Here is a tiny trained network, its code and every weight. The questions are about switching its units off for an input and a target symbol, where a switched-off unit gives its printed mean instead of its output.

import numpy as np


def w(rows, s, z=0):
    codes = np.array(rows[::2]) - 128.0
    scale = np.full(codes.shape[1], s)
    scale[-1] = z or s
    return codes * scale


def norm(h):
    return h / np.sqrt((h * h).mean(-1, keepdims=True) + 1e-5)


def f(y):
    return y / 2 * (1 + np.tanh(0.7978845608 * (y + 0.044715 * y**3)))


def softmax(a):
    e = np.exp(a - a.max(-1, keepdims=True))
    return e / e.sum(-1, keepdims=True)


def log_softmax(a):
    a = a - a.max(-1, keepdims=True)
    return a - np.log(np.exp(a).sum(-1, keepdims=True))


def net(x, mask):
    ids = ['ΛΞΠαβγζθμτ'.index(c) for c in x.split()]
    T = len(ids)
    res = E[ids] + P[:T]
    r = norm(res)
    for j in range(2):
        rows = slice(2 * j, 2 * j + 2)
        q, k, v = (r @ M[0][rows].T for M in (Q, K, V))
        z = softmax(np.where(np.tri(T) > 0, q @ k.T / 2**0.5, -1e9)) @ v
        o = O[0][rows]
        res = res + np.where(mask[j], z, o[:, -1]) @ o[:, :-1]
    y = f(norm(res) @ A[0][:, :-1].T + A[0][:, -1])
    res = res + np.where(mask[2:14], y, B[0][:, -1]) @ B[0][:, :-1]
    return log_softmax(norm(res)[-1] @ U[:, :-1].T + U[:, -1])


Q, K, V, O, A, B = {}, {}, {}, {}, {}, {}
E = w([
[180,170,70],'Λ',
[202,137,94],'Ξ',
[193,168,93],'Π',
[176,169,63],'α',
[171,167,57],'β',
[177,143,50],'γ',
[181,171,68],'ζ',
[93,74,221],'θ',
[87,36,120],'μ',
[254,122,146],'τ',
],0.0043)
P = w([
[254,34,99],'0',
[221,35,111],'1',
[196,61,106],'2',
[179,81,110],'3',
[167,95,113],'4',
[158,106,116],'5',
[149,115,111],'6',
[142,125,114],'7',
[135,134,114],'8',
[127,141,114],'9',
[121,153,113],'10',
[112,166,109],'11',
[91,173,106],'12',
[116,184,117],'13',
],0.0055)
Q[0] = w([
[221,136,10],'H1',
[139,118,74],'H1',
[114,63,180],'H2',
[58,28,130],'H2',
],0.012)
K[0] = w([
[7,181,114],'H1',
[80,136,150],'H1',
[105,61,126],'H2',
[52,61,93],'H2',
],0.013)
V[0] = w([
[2,62,75],'H1',
[96,114,202],'H1',
[119,64,115],'H2',
[59,95,2],'H2',
],0.0088)
O[0] = w([
[184,30,186,27],'H1',
[132,77,53,2],'H1',
[73,61,201,179],'H2',
[202,61,253,161],'H2',
],0.0067,0.0037)
A[0] = w([
[81,189,108,172],'N1',
[150,47,127,85],'N2',
[1,180,146,201],'N3',
[183,213,136,2],'N4',
[175,91,85,73],'N5',
[93,105,113,89],'N6',
[133,160,116,84],'N7',
[51,160,169,145],'N8',
[176,143,141,65],'N9',
[172,119,59,131],'N10',
[159,151,150,116],'N11',
[158,168,138,97],'N12',
],0.0094,0.0028)
B[0] = w([
[168,44,126,230],'N1',
[116,76,217,152],'N2',
[88,33,42,220],'N3',
[178,244,211,253],'N4',
[81,64,148,150],'N5',
[167,183,40,98],'N6',
[208,102,188,153],'N7',
[115,3,27,165],'N8',
[119,166,110,156],'N9',
[60,28,47,206],'N10',
[97,165,132,170],'N11',
[152,147,128,186],'N12',
],0.0037,0.0034)
U = w([
[118,190,146,56],'Λ',
[147,157,93,2],'Ξ',
[162,193,55,84],'Π',
[113,186,153,23],'α',
[114,197,179,42],'β',
[159,185,163,58],'γ',
[118,183,143,78],'ζ',
[66,27,2,187],'θ',
[140,4,247,222],'μ',
[74,147,28,195],'τ',
],0.009,0.0031)

Each question gives the input, a string of symbols that net reads in full, and the target symbol t.
The units are the heads (2 rows each of Q, K, V and O) and the neurons (one row each of A and B). Each row of codes is followed by its name. A weight is (code - 128) times the scale printed after its matrix; where a second scale follows, it is the last column's (O, A, B and U).
mask holds one flag per unit, heads first, then neurons. A switched-off unit (its flag False) gives its mean, the last column of its rows in O or B, instead of its output. The means were averaged over made-up inputs and are rounded, as every weight is.
A unit's drop is (log p(t) with every unit on - log p(t) with that unit switched off) / (log p(t) with every unit on - log p(t) with every unit switched off).
The circuit of an input: a set's keep is (log p(t) with only the set's units on - log p(t) with every unit switched off) / (log p(t) with every unit on - log p(t) with every unit switched off). Starting from the 12 units with the biggest drops (on a tie, the unit counted first), units are removed one at a time, each time the one whose removal leaves the highest keep (on an exact tie, the one counted first), for as long as the keep stays at least 0.8.
units of the circuit, in order: the units of the circuit, biggest drop first
top k neurons: the k neurons with the biggest drops, biggest first
drop when u is switched off: that unit's drop, to one decimal
input Π Π Π τ Ξ Λ τ Ξ, target τ: units of the circuit, in order => H1; N3
input γ Ξ α θ ζ ζ Π θ ζ, target θ: units of the circuit, in order => H1
input θ μ β, target μ: top 3 neurons => N2; N3; N8
input α γ ζ θ Ξ, target θ: units of the circuit, in order => H1; N10
input β θ α, target θ: top 2 neurons => N10; N5
input θ Π τ Π β Λ γ β β θ τ, target θ: top 2 neurons => N10; N5
input Π μ θ θ Ξ, target θ: units of the circuit, in order => H2; N10
input α γ μ θ τ, target θ: top 2 neurons => N4; N10
input τ Λ γ θ Λ, target θ: units of the circuit, in order => H1; N10
input Ξ γ α Π Ξ ζ β Π γ θ Π Π μ Ξ, target μ: drop when H1 is switched off => 1.0
input ζ Π θ μ Λ, target μ: drop when H1 is switched off => 1.3
input Ξ α τ α θ β, target θ: drop when H1 is switched off => 1.7
input ζ Π Λ Π θ Π μ γ μ θ α ζ μ τ, target μ: drop when N8 is switched off => 0.1
input τ τ α Π μ Π θ β, target θ: units of the circuit, in order => H1
